In the rows, 128 means zero.
Both labels of each row:
[153 143 106 139  88 132 112 136  63 152 115 146 148 114 130  50 211 123
 100 155 160 118 120  96 167 111 109 131 131 111 115 104 112 126 119  79
 115  83  50 133 203 109 190 104 134 123 116 117 139 148 124 188 130 134
 209 174 190  96 131 125 115  88] => C, cr
[111 112 127 132 142 128 105 163  92 119 145 122 101 143 148 159 143  99
 158 150 147  85 107 144 130 136 138 131 157 142 123 164 123 103 151 124
 128 128 118 168 114 116 124 124 117 143 106 140 167 157 170 106 149 117
 126 124 152 113 139 137  94 139] => T, pp
[113 120 137 128 181 132 149 134 124 124 129 114 114 145 127 103 105 110
 156 146 120  96 122 124 145 121 116 118 126 122 148 164  90 148 140 115
  95 126 138 150 151 135 128 166 101 165 145 131 126 110 139 122 138 144
 118  99 137 124  86 135 179 147] => T, Gd
[167 160 143 132 117 159 102  94 167 120 105 118 129 117 125 152 172 127
 101 142 132  87 124 144 154 150  92 158 112 138  92 130 105 101 131 107
 100 135 142 193 178 134 140 143  76  71 123  91  93  80  86 171 127 150
 145 140 185 138 129 174 159 145] => C, lb
[167 165 188 138  90 157  89  94 167 122 119 127 132  93 112 154 142 122
  89  91 115  77  93 136 109 164  94 175 112 158  79 136 133  76 125 100
 133 123 156 178 172 151 148 138  63  31 130  67 104 111  78 167 144 137
 153 137 218 137 150 176 145 130] => C, pp
[136  94 120 178 156 113 160 132 170  90 118 115  79 105 117 108 145 104
 172 205 182  76 118 157 123 147  96 113  97  95 194 112  69 125 146 131
 125 107 147 174 187 112 157 139 118 100 136  91 124  95 148 135 139 164
 151 126 216 120  99 140 190 125] => C, lb
[108  90 123 135 177 109 161 130 157 105 123 111  76 135 119 154 121 108
 201 169 155  70 130 133 117 136 124 110 119 106 177 152  76 147 157 125
 118 159 154 170 142 128 112 157 118 176 110 113 129  95 190  94 154 148
  83 102 151 132 102 145 194 140] => T, lb
[129 115 119 116 117  95 110 146  99 113 124 113  99 107 116 102 160  93
 130 173 131  76  94 126 134 125 109 118 108 105 139 127  96 103 134 114
 121  99 103 137 179  99 151 106 107  91 113 107 150 132 119 162 135 144
 188 136 252 114 132 136 148  99] => C, pp
[173 152 112 134  92 128  96 120 100 148 116 150 144 111 133  85 201 126
 110 128 148 142 147 115 137 127 111 156 140 130  66  99 145 115 114  62
 130 110  84 133 167  82 178  97 123  91 127 139 146 126 110 176 142 127
 177 158 162 113 141 132  92 100] => C, cr
[145 136 131 113 171 116 155 128 117 133 133 147 123 150 124 114 153 107
 174 152 126  89 147 125 131 115 108 122 124 108 166 172  74 127 138  91
 128 105 101 163 183 164 149 151 141 165 143 105 122 112 149 130 140 146
 123 151 111 105 113 162 158 121] => T, Gd
[164 135 152 127  85 147 105 114 166 119 131 130 121 104 113 125 141 126
 103 133 113 109  97 159 115 156 102 137 140 160 123 116 136  96 109 119
 136 137 134 126 152 140 117  93 103  53 110  99 130 122  83 136 127 111
 201 133 163 102 102 133 106 118] => C, pp
[129 112 152 121 167 143 146 150 154 115 147 130 110 122 121 126 182 108
 140 190 153  47 121 150 122 127 100 130 139 144 175 163  45  83 142 109
 118  98 127 168 176 154 117 140 131 123 132  72 125 106 138 115 146 130
 150 140 155 132 103 187 163 140] => T, lb
[115  91 104 133 176  95 171 124 102 125 120 116 115 138 130  69 110 107
 168 150 137  80 129 127 172 100 134  85 133  82 210 154  76 187 154 113
 124 110 112 130 161 131 139 144 151 202 142 149 152 137 182 127 138 148
  97 118 139 105 111 124 207 137] => T, Gd
[141 125 156 133 124 143 132  77 184  90 110 146 112  94 100 114 124 132
 129 151 144 117 132 186  88 170  78 128 126  95 171 115 113 120 132 137
 113 132 122 157 204 140 161 121 132  66 178 100 101  91  83 126 140 137
 141 126 192 131  80 149 198 115] => C, lb
